Here is a tiny trained network, its code and every weight. The questions are about switching its units off for an input and a class, where a switched-off unit gives its printed mean instead of its output.

import numpy as np


def w(rows, s, z=0):
    codes = np.array(rows[::2]) - 128.0
    scale = np.full(codes.shape[1], s)
    scale[-1] = z or s
    return codes * scale


def f(y):
    return np.maximum(y, 0)


def log_softmax(a):
    a = a - a.max(-1, keepdims=True)
    return a - np.log(np.exp(a).sum(-1, keepdims=True))


def net(x, mask):
    res = np.array(x, float).reshape(1, 5) / 4 @ E
    y = f(res @ A[0][:, :-1].T + A[0][:, -1])
    res = res + np.where(mask, y, B[0][:, -1]) @ B[0][:, :-1]
    return log_softmax(res[-1] @ U[:, :-1].T + U[:, -1])


A, B = {}, {}
E = w([
[135,123,135,123,145,120,122,138,144],'x0',
[129,125,125,142,119,138,132,119,127],'x1',
[78,210,152,207,160,160,189,206,184],'x2',
[199,149,209,221,136,5,136,109,74],'x3',
[111,109,170,83,234,180,255,43,117],'x4',
],0.0091)
A[0] = w([
[220,172,244,207,135,27,148,105,56,52],'neuron 0',
[79,157,196,208,183,119,184,204,192,95],'neuron 1',
[79,176,166,189,136,151,154,157,163,2],'neuron 2',
[115,91,191,94,254,176,250,50,88,12],'neuron 3',
[141,29,117,87,111,107,78,59,85,18],'neuron 4',
[196,50,151,48,120,79,102,78,98,68],'neuron 5',
],0.0062,0.0063)
B[0] = w([
[81,121,149,32,59,240,176,121,213,254],'neuron 0',
[176,163,67,140,196,134,146,129,78,210],'neuron 1',
[171,203,93,114,160,174,152,164,66,156],'neuron 2',
[130,128,255,178,37,100,4,201,107,220],'neuron 3',
[171,196,96,135,182,170,177,205,88,186],'neuron 4',
[196,218,66,141,206,167,124,153,72,206],'neuron 5',
],0.0085,0.008)
U = w([
[186,203,95,138,200,147,157,164,49,30],'0',
[145,121,171,187,51,92,31,200,105,72],'1',
[102,117,133,1,104,214,169,117,194,69],'2',
[141,121,125,149,161,113,132,103,127,252],'3',
[150,109,126,138,163,112,148,119,129,241],'4',
[99,74,120,139,190,70,152,70,136,121],'5',
],0.0097,0.012)

Each question gives the input, the list of numbers given to net, and the class t.
The units are the neurons (one row each of A and B). Each row of codes is followed by its name. A weight is (code - 128) times the scale printed after its matrix; where a second scale follows, it is the last column's (A, B and U).
mask holds one flag per neuron, in row order. A switched-off neuron (its flag False) gives its mean, the last column of its row in B, instead of its output. The means were averaged over made-up inputs and are rounded, as every weight is.
A unit's drop is (log p(t) with every unit on - log p(t) with that unit switched off) / (log p(t) with every unit on - log p(t) with every unit switched off).
The circuit of an input: a set's keep is (log p(t) with only the set's units on - log p(t) with every unit switched off) / (log p(t) with every unit on - log p(t) with every unit switched off). Starting from all 6 units, units are removed one at a time, each time the one whose removal leaves the highest keep (on an exact tie, the one counted first), for as long as the keep stays at least 0.8.
circuit, biggest first: the units of the circuit, biggest drop first
unit that matters most: the unit with the biggest drop
top k neurons: the k neurons with the biggest drops, biggest first
drop when u is switched off: that unit's drop, to one decimal
input [3,2,6,1,-3], class 0: top 4 neurons => (neuron 1; neuron 2; neuron 3; neuron 0)
input [0,7,7,6,-3], class 0: top 2 neurons => (neuron 1; neuron 2)
input [-4,4,-5,-5,3], class 0: circuit, biggest first => (neuron 0)
input [5,3,-8,-6,1], class 0: circuit, biggest first => (neuron 5; neuron 4)
input [1,8,7,8,4], class 2: top 3 neurons => (neuron 0; neuron 5; neuron 4)
input [-1,4,-4,-6,6], class 1: circuit, biggest first => (neuron 3; neuron 0)
input [7,2,2,-5,-2], class 4: top 2 neurons => (neuron 0; neuron 3)
input [6,-4,6,2,-6], class 0: top 2 neurons => (neuron 1; neuron 3)
input [-6,-5,-7,-3,-6], class 0: circuit, biggest first => (neuron 4; neuron 5)
input [-3,3,3,4,1], class 2: top 3 neurons => (neuron 0; neuron 5; neuron 3)
input [-3,-3,6,-5,6], class 0: top 2 neurons => (neuron 1; neuron 0)
input [-5,-7,7,7,-6], class 0: top 2 neurons => (neuron 1; neuron 2)
input [-3,-2,-4,5,5], class 1: top 2 neurons => (neuron 3; neuron 1)
input [3,-6,-3,-4,-1], class 3: unit that matters most => neuron 0
input [8,-7,6,-7,7], class 4: top 2 neurons => (neuron 0; neuron 1)
input [-2,-1,-3,-6,6], class 1: circuit, biggest first => (neuron 3; neuron 0)
input [-4,8,-3,5,-4], class 3: top 2 neurons => (neuron 3; neuron 5)
input [-2,-2,-7,6,-6], class 0: circuit, biggest first => (neuron 5; neuron 4)
input [-1,4,-4,-2,7], class 1: drop when neuron 3 is switched off => 0.8
input [4,6,3,-5,5], class 3: drop when neuron 0 is switched off => 0.7
input [0,-1,-1,-4,8], class 1: drop when neuron 3 is switched off => 0.7
